Below are the code and all the weights of a small trained network. Each question names an input and a class and asks about switching units off, where a switched-off unit gives its printed mean instead of its output.

import numpy as np


def w(rows, s, z=0):
    codes = np.array(rows[::2]) - 128.0
    scale = np.full(codes.shape[1], s)
    scale[-1] = z or s
    return codes * scale


def f(y):
    return y / 2 * (1 + np.tanh(0.7978845608 * (y + 0.044715 * y**3)))


def log_softmax(a):
    a = a - a.max(-1, keepdims=True)
    return a - np.log(np.exp(a).sum(-1, keepdims=True))


def net(x, mask):
    res = np.array(x, float).reshape(1, 7) / 4 @ E
    y = f(res @ A[0][:, :-1].T + A[0][:, -1])
    res = res + np.where(mask, y, B[0][:, -1]) @ B[0][:, :-1]
    return log_softmax(res[-1] @ U[:, :-1].T + U[:, -1])


A, B = {}, {}
E = w([
[134,126,127,136,129,130],'x0',
[142,135,137,123,135,119],'x1',
[75,38,112,104,190,80],'x2',
[58,202,92,170,198,145],'x3',
[118,125,128,125,124,134],'x4',
[107,121,117,136,117,141],'x5',
[96,123,246,195,111,71],'x6',
],0.012)
A[0] = w([
[147,212,145,122,49,167,92],'n0',
[72,186,130,142,213,145,72],'n1',
[183,62,124,115,95,127,112],'n2',
[179,90,130,136,116,111,177],'n3',
[90,137,195,199,82,100,50],'n4',
[98,165,117,155,153,145,7],'n5',
[128,145,70,65,148,140,44],'n6',
[139,135,108,33,133,163,57],'n7',
[132,64,112,127,182,107,56],'n8',
[100,56,116,116,159,106,40],'n9',
[190,86,56,106,161,181,113],'n10',
[98,191,113,176,244,155,174],'n11',
[103,77,114,111,162,88,52],'n12',
[120,88,129,131,167,111,42],'n13',
[83,74,131,101,216,114,110],'n14',
[151,121,49,83,114,136,16],'n15',
[154,99,55,94,122,145,95],'n16',
[166,122,136,97,99,109,72],'n17',
[148,126,95,110,126,179,92],'n18',
[106,89,206,171,110,73,94],'n19',
[173,40,160,85,63,154,125],'n20',
[109,78,105,74,128,61,89],'n21',
],0.012,0.0015)
B[0] = w([
[249,169,70,214,100,240,229],'n0',
[114,81,91,70,73,95,226],'n1',
[110,96,34,68,29,124,192],'n2',
[64,146,88,104,98,135,165],'n3',
[123,168,173,108,227,105,225],'n4',
[108,107,70,126,96,118,174],'n5',
[103,163,183,121,169,103,192],'n6',
[111,122,143,116,191,138,191],'n7',
[213,171,116,148,104,172,177],'n8',
[186,140,89,204,115,200,184],'n9',
[81,183,231,142,188,89,219],'n10',
[55,3,65,83,3,92,253],'n11',
[151,191,113,255,116,172,179],'n12',
[144,115,131,135,148,202,157],'n13',
[211,102,100,178,103,146,206],'n14',
[89,177,169,142,179,132,200],'n15',
[87,150,205,98,184,105,200],'n16',
[131,109,95,120,82,126,161],'n17',
[117,173,135,167,167,95,175],'n18',
[67,196,207,114,228,94,221],'n19',
[85,38,77,38,55,63,225],'n20',
[189,128,101,153,107,130,185],'n21',
],0.0077,0.012)
U = w([
[94,88,83,83,10,88,254],'0',
[103,165,176,146,217,98,9],'1',
[254,148,92,237,76,234,84],'2',
],0.0092,0.00088)

Each question gives the input, the list of numbers given to net, and the class t.
The units are the neurons (one row each of A and B). Each row of codes is followed by its name. A weight is (code - 128) times the scale printed after its matrix; where a second scale follows, it is the last column's (A, B and U).
mask holds one flag per neuron, in row order. A switched-off neuron (its flag False) gives its mean, the last column of its row in B, instead of its output. The means were averaged over made-up inputs and are rounded, as every weight is.
A unit's drop is (log p(t) with every unit on - log p(t) with that unit switched off) / (log p(t) with every unit on - log p(t) with every unit switched off).
The circuit of an input: a set's keep is (log p(t) with only the set's units on - log p(t) with every unit switched off) / (log p(t) with every unit on - log p(t) with every unit switched off). Starting from the 12 units with the biggest drops (on a tie, the unit counted first), units are removed one at a time, each time the one whose removal leaves the highest keep (on an exact tie, the one counted first), for as long as the keep stays at least 0.8.
circuit, biggest first: the units of the circuit, biggest drop first
unit that matters most: the unit with the biggest drop
top k neurons: the k neurons with the biggest drops, biggest first
drop of u: that unit's drop, to one decimal
input [-5,-5,3,1,-2,1,-2], class 2: circuit, biggest first => n19, n20
input [7,-1,7,-2,8,-8,6], class 2: circuit, biggest first => n9, n12
input [3,-4,-3,7,-3,-6,-5], class 0: circuit, biggest first => n11
input [8,5,-2,-3,0,0,-4], class 1: circuit, biggest first => n11, n10
input [-2,4,-5,6,-3,7,0], class 0: top 2 neurons => n11, n1
input [2,3,5,-4,-2,4,-4], class 2: top 2 neurons => n11, n9
input [5,2,8,6,-7,-1,5], class 2: circuit, biggest first => n14, n9
input [2,1,-2,0,2,-6,2], class 1: top 2 neurons => n11, n14
input [1,3,7,-6,-1,-1,-8], class 1: top 2 neurons => n10, n16
input [-3,-1,-8,4,-2,-4,-8], class 1: top 2 neurons => n10, n6
input [5,-3,8,5,-2,-4,-7], class 2: top 2 neurons => n14, n9
input [1,1,-1,4,-7,-4,4], class 0: top 2 neurons => n11, n10
input [8,-6,2,8,-2,-3,-7], class 0: top 2 neurons => n11, n1
input [-1,-2,-4,1,0,-1,4], class 1: unit that matters most => n4
input [3,2,8,-7,-5,-6,-1], class 2: top 2 neurons => n9, n12
input [7,8,5,-3,-1,-6,-5], class 1: top 3 neurons => n10, n0, n16
input [2,5,2,5,-7,-5,-4], class 0: drop of n1 => 0.1
input [1,-1,6,-4,2,6,5], class 2: drop of n9 => 0.3
input [8,1,-7,8,-6,-8,-3], class 0: drop of n11 => 1.6
